Here is a tiny trained network, its code and every weight. The questions are about switching its units off for an input and a target symbol, where a switched-off unit gives its printed mean instead of its output.

import numpy as np


def w(rows, s, z=0):
    codes = np.array(rows[::2]) - 128.0
    scale = np.full(codes.shape[1], s)
    scale[-1] = z or s
    return codes * scale


def norm(h):
    return h / np.sqrt((h * h).mean(-1, keepdims=True) + 1e-5)


def f(y):
    return y / 2 * (1 + np.tanh(0.7978845608 * (y + 0.044715 * y**3)))


def softmax(a):
    e = np.exp(a - a.max(-1, keepdims=True))
    return e / e.sum(-1, keepdims=True)


def log_softmax(a):
    a = a - a.max(-1, keepdims=True)
    return a - np.log(np.exp(a).sum(-1, keepdims=True))


def net(x, mask):
    ids = ['Ψαγδεξσω'.index(c) for c in x.split()]
    T = len(ids)
    res = E[ids] + P[:T]
    r = norm(res)
    for j in range(3):
        rows = slice(2 * j, 2 * j + 2)
        q, k, v = (r @ M[0][rows].T for M in (Q, K, V))
        z = softmax(np.where(np.tri(T) > 0, q @ k.T / 2**0.5, -1e9)) @ v
        o = O[0][rows]
        res = res + np.where(mask[j], z, o[:, -1]) @ o[:, :-1]
    y = f(norm(res) @ A[0][:, :-1].T + A[0][:, -1])
    res = res + np.where(mask[3:7], y, B[0][:, -1]) @ B[0][:, :-1]
    return log_softmax(norm(res)[-1] @ U[:, :-1].T + U[:, -1])


Q, K, V, O, A, B = {}, {}, {}, {}, {}, {}
E = w([
[165,81,93,215,168,140,152,21],'Ψ',
[173,220,143,207,223,113,39,116],'α',
[44,225,147,134,78,164,237,252],'γ',
[38,188,48,138,233,173,107,106],'δ',
[190,192,137,147,123,135,139,115],'ε',
[112,126,119,55,104,155,168,115],'ξ',
[151,102,168,139,108,223,118,198],'σ',
[78,131,245,132,106,65,132,242],'ω',
],0.018)
P = w([
[3,143,129,182,101,116,40,110],'0',
[109,141,113,157,105,138,143,142],'1',
[91,131,144,156,114,139,144,157],'2',
[106,135,169,161,117,155,144,123],'3',
[124,117,182,140,138,160,147,111],'4',
[148,118,195,115,162,170,162,107],'5',
[103,124,200,145,145,123,149,41],'6',
],0.013)
Q[0] = w([
[84,114,7,141,113,29,3,209],'H0',
[149,143,84,76,144,10,78,74],'H0',
[159,74,116,164,124,144,201,135],'H1',
[120,159,177,106,108,99,113,159],'H1',
[125,161,132,153,149,81,69,152],'H2',
[104,51,91,181,184,112,49,124],'H2',
],0.011)
K[0] = w([
[110,210,1,124,82,108,73,144],'H0',
[118,124,16,77,164,149,122,95],'H0',
[92,176,202,74,165,158,137,151],'H1',
[112,80,95,154,83,93,142,146],'H1',
[73,110,6,136,112,66,135,47],'H2',
[105,207,15,184,148,92,130,157],'H2',
],0.0092)
V[0] = w([
[70,117,210,183,122,2,160,174],'H0',
[68,196,114,62,199,9,205,28],'H0',
[152,208,187,94,238,220,209,153],'H1',
[168,107,213,20,78,141,191,83],'H1',
[162,109,97,157,195,78,62,116],'H2',
[53,96,154,70,41,187,191,102],'H2',
],0.0065)
O[0] = w([
[102,134,205,120,172,32,139,144,125],'H0',
[160,200,111,168,140,66,226,200,24],'H0',
[1,212,147,125,109,144,41,167,188],'H1',
[77,117,124,203,78,20,76,140,93],'H1',
[148,145,164,120,152,127,70,132,24],'H2',
[114,110,125,78,116,155,163,155,255],'H2',
],0.0098,0.0043)
A[0] = w([
[82,84,133,143,71,199,138,182,145],'N0',
[245,39,48,140,70,100,101,42,155],'N1',
[206,192,145,177,161,146,37,151,70],'N2',
[106,2,193,97,130,70,54,146,253],'N3',
],0.0085,0.0013)
B[0] = w([
[104,79,165,131,43,54,177,179,255],'N0',
[159,35,222,237,197,117,123,132,226],'N1',
[190,255,111,132,84,146,107,92,174],'N2',
[180,186,151,47,232,105,50,71,196],'N3',
],0.01,0.005)
U = w([
[113,136,62,204,104,76,61,164,110],'Ψ',
[193,61,101,197,191,152,188,112,182],'α',
[240,226,74,112,64,147,103,114,187],'γ',
[94,151,78,157,131,149,113,123,3],'δ',
[150,65,109,64,43,177,24,73,89],'ε',
[159,149,180,56,189,40,150,112,95],'ξ',
[100,140,105,123,69,137,254,157,171],'σ',
[70,148,11,88,252,208,152,152,55],'ω',
],0.0067,0.0036)

Each question gives the input, a string of symbols that net reads in full, and the target symbol t.
The units are the heads (2 rows each of Q, K, V and O) and the neurons (one row each of A and B). Each row of codes is followed by its name. A weight is (code - 128) times the scale printed after its matrix; where a second scale follows, it is the last column's (O, A, B and U).
mask holds one flag per unit, heads first, then neurons. A switched-off unit (its flag False) gives its mean, the last column of its rows in O or B, instead of its output. The means were averaged over made-up inputs and are rounded, as every weight is.
A unit's drop is (log p(t) with every unit on - log p(t) with that unit switched off) / (log p(t) with every unit on - log p(t) with every unit switched off).
The circuit of an input: a set's keep is (log p(t) with only the set's units on - log p(t) with every unit switched off) / (log p(t) with every unit on - log p(t) with every unit switched off). Starting from all 7 units, units are removed one at a time, each time the one whose removal leaves the highest keep (on an exact tie, the one counted first), for as long as the keep stays at least 0.8.
units of the circuit, in order: the units of the circuit, biggest drop first
unit that matters most: the unit with the biggest drop
k most important neurons: the k neurons with the biggest drops, biggest first
heads that matter: for each layer, one digit per head in row order, 1 if its drop is at least 0.15 and else 0, layers parted by /
drop when u is switched off: that unit's drop, to one decimal
input ω ξ Ψ ε, target σ: units of the circuit, in order -> (H2; N3)
input σ ξ Ψ σ Ψ, target ε: unit that matters most -> H0
input ξ Ψ σ Ψ ω δ σ, target ξ: 2 most important neurons -> (N3; N0)
input Ψ σ Ψ Ψ ω Ψ, target ξ: 2 most important neurons -> (N3; N1)
input Ψ Ψ Ψ γ Ψ, target σ: heads that matter -> 111
input ω Ψ Ψ α ξ σ, target ε: heads that matter -> 100
input σ σ ε, target ε: heads that matter -> 100
input ε Ψ Ψ Ψ α Ψ, target γ: units of the circuit, in order -> (H2; N2; H0)
input α Ψ Ψ Ψ ξ Ψ, target Ψ: heads that matter -> 010
input α α Ψ Ψ ω Ψ, target ξ: heads that matter -> 100
input Ψ Ψ α Ψ, target γ: heads that matter -> 011
input Ψ ω α ξ, target ξ: heads that matter -> 100
input ε Ψ Ψ Ψ Ψ ε, target γ: 2 most important neurons -> (N2; N1)
input Ψ Ψ ω, target ξ: heads that matter -> 000
input Ψ ω σ ε, target ξ: 2 most important neurons -> (N3; N2)
input Ψ σ Ψ α, target γ: drop when N2 is switched off -> 0.6
input δ ε ω, target ξ: drop when H0 is switched off -> 0.2
input Ψ δ ξ Ψ σ ξ ε, target ε: drop when H0 is switched off -> 1.0
input Ψ γ Ψ, target σ: most important neuron -> (N1)
input ξ ε ξ ξ Ψ ω σ, target ξ: most important neuron -> (N3)
